Here is a tiny trained network, its code and every weight. The questions are about switching its units off for an input and a target symbol, where a switched-off unit gives its printed mean instead of its output.

import numpy as np


def w(rows, s, z=0):
    codes = np.array(rows[::2]) - 128.0
    scale = np.full(codes.shape[1], s)
    scale[-1] = z or s
    return codes * scale


def norm(h):
    return h / np.sqrt((h * h).mean(-1, keepdims=True) + 1e-5)


def f(y):
    return np.maximum(y, 0)


def softmax(a):
    e = np.exp(a - a.max(-1, keepdims=True))
    return e / e.sum(-1, keepdims=True)


def log_softmax(a):
    a = a - a.max(-1, keepdims=True)
    return a - np.log(np.exp(a).sum(-1, keepdims=True))


def net(x, mask):
    ids = ['αβγζηθμξπστψω'.index(c) for c in x.split()]
    T = len(ids)
    res = E[ids] + P[:T]
    q, k, v = (norm(res) @ M[0].T for M in (Q, K, V))
    z = softmax(np.where(np.tri(T) > 0, q @ k.T / 2**0.5, -1e9)) @ v
    res = res + np.where(mask[0], z, O[0][:, -1]) @ O[0][:, :-1]
    y = f(norm(res) @ A[0][:, :-1].T + A[0][:, -1])
    res = res + np.where(mask[1:9], y, B[0][:, -1]) @ B[0][:, :-1]
    return log_softmax(norm(res)[-1] @ U[:, :-1].T + U[:, -1])


Q, K, V, O, A, B = {}, {}, {}, {}, {}, {}
E = w([
[175,187,122,170,154,106],'α',
[179,160,65,155,154,97],'β',
[187,191,156,170,148,122],'γ',
[251,104,50,153,173,170],'ζ',
[202,124,50,136,118,138],'η',
[241,192,155,149,159,91],'θ',
[243,119,105,157,146,191],'μ',
[129,192,170,176,159,98],'ξ',
[211,176,193,165,126,148],'π',
[128,188,119,185,163,70],'σ',
[106,182,97,146,121,183],'τ',
[134,69,111,168,41,119],'ψ',
[160,147,113,33,170,138],'ω',
],0.012)
P = w([
[181,70,122,195,211,231],'0',
[142,77,126,170,199,185],'1',
[126,84,123,157,187,161],'2',
[136,117,104,163,178,143],'3',
[162,128,115,154,148,153],'4',
[144,141,98,152,145,120],'5',
[152,156,89,147,125,115],'6',
[125,176,88,143,121,98],'7',
[128,189,90,137,102,92],'8',
[141,212,85,129,81,82],'9',
[117,230,112,118,46,96],'10',
[134,253,96,111,26,84],'11',
[110,253,137,199,57,68],'12',
],0.0064)
Q[0] = w([
[38,64,180,10,125,149],'H0',
[120,71,173,131,134,82],'H0',
],0.011)
K[0] = w([
[184,37,127,211,253,155],'H0',
[79,99,108,170,194,232],'H0',
],0.0083)
V[0] = w([
[191,177,115,2,188,77],'H0',
[123,193,120,36,187,223],'H0',
],0.0076)
O[0] = w([
[31,25,146,189,247,197,106],'H0',
[39,182,98,24,191,122,252],'H0',
],0.012,0.004)
A[0] = w([
[157,101,85,164,223,190,79],'N0',
[194,179,143,97,111,115,173],'N1',
[229,116,134,178,69,105,155],'N2',
[108,173,234,189,147,70,54],'N3',
[134,79,59,185,100,152,113],'N4',
[168,97,156,38,228,173,196],'N5',
[78,64,148,1,118,66,252],'N6',
[62,226,73,118,59,254,55],'N7',
],0.0063,0.0033)
B[0] = w([
[161,187,190,157,77,161,199],'N0',
[87,117,149,99,97,150,236],'N1',
[60,1,119,108,130,20,186],'N2',
[204,58,159,52,206,169,154],'N3',
[159,123,83,86,222,101,153],'N4',
[32,134,163,126,114,127,218],'N5',
[46,86,165,244,138,176,184],'N6',
[172,205,98,110,187,31,254],'N7',
],0.0074,0.0052)
U = w([
[127,169,163,215,107,138,111],'α',
[130,137,126,173,117,144,20],'β',
[128,142,152,153,114,138,4],'γ',
[169,136,132,156,167,172,70],'ζ',
[158,119,99,160,153,155,98],'η',
[114,132,137,175,130,135,124],'θ',
[155,148,139,161,110,181,102],'μ',
[162,108,164,125,174,91,45],'ξ',
[144,115,182,117,127,130,115],'π',
[159,90,147,174,190,54,97],'σ',
[108,202,104,71,143,80,186],'τ',
[143,122,135,162,15,93,213],'ψ',
[6,64,129,118,141,130,240],'ω',
],0.011,0.0031)

Each question gives the input, a string of symbols that net reads in full, and the target symbol t.
The units are the heads (2 rows each of Q, K, V and O) and the neurons (one row each of A and B). Each row of codes is followed by its name. A weight is (code - 128) times the scale printed after its matrix; where a second scale follows, it is the last column's (O, A, B and U).
mask holds one flag per unit, heads first, then neurons. A switched-off unit (its flag False) gives its mean, the last column of its rows in O or B, instead of its output. The means were averaged over made-up inputs and are rounded, as every weight is.
A unit's drop is (log p(t) with every unit on - log p(t) with that unit switched off) / (log p(t) with every unit on - log p(t) with every unit switched off).
The circuit of an input: a set's keep is (log p(t) with only the set's units on - log p(t) with every unit switched off) / (log p(t) with every unit on - log p(t) with every unit switched off). Starting from all 9 units, units are removed one at a time, each time the one whose removal leaves the highest keep (on an exact tie, the one counted first), for as long as the keep stays at least 0.8.
circuit, biggest first: the units of the circuit, biggest drop first
k most important neurons: the k neurons with the biggest drops, biggest first
drop of u: that unit's drop, to one decimal
input σ ψ α σ θ α ξ α ζ σ σ γ, target σ: 2 most important neurons => (N2 N3)
input η η γ α ω π, target ω: circuit, biggest first => (H0)
input ξ σ σ σ ζ π, target σ: circuit, biggest first => (H0 N2)
input α η σ, target σ: circuit, biggest first => (H0 N3)
input τ σ τ ξ η σ β, target σ: 2 most important neurons => (N2 N4)
input α α α ω τ ξ, target ω: circuit, biggest first => (H0 N6)
input α τ τ η α β σ ξ, target σ: circuit, biggest first => (H0 N3)
input τ ψ τ ζ β τ σ σ θ, target σ: circuit, biggest first => (H0 N2)
input τ σ η τ ψ τ π, target ψ: 2 most important neurons => (N7 N2)
input ω ξ ζ, target ω: 2 most important neurons => (N5 N7)
input τ α π, target τ: 2 most important neurons => (N0 N6)
input σ μ ψ ω σ β, target ω: 2 most important neurons => (N7 N5)
input γ σ α σ μ α, target σ: drop of N6 => 0.1
input σ τ τ ζ τ ζ τ η α ω, target ω: drop of N1 => 0.0
input α τ τ σ ψ τ, target ψ: drop of H0 => 1.0
input ζ α ψ η σ ζ η, target σ: drop of N2 => 0.4
input τ π τ η ζ, target τ: most important neuron => (N5)
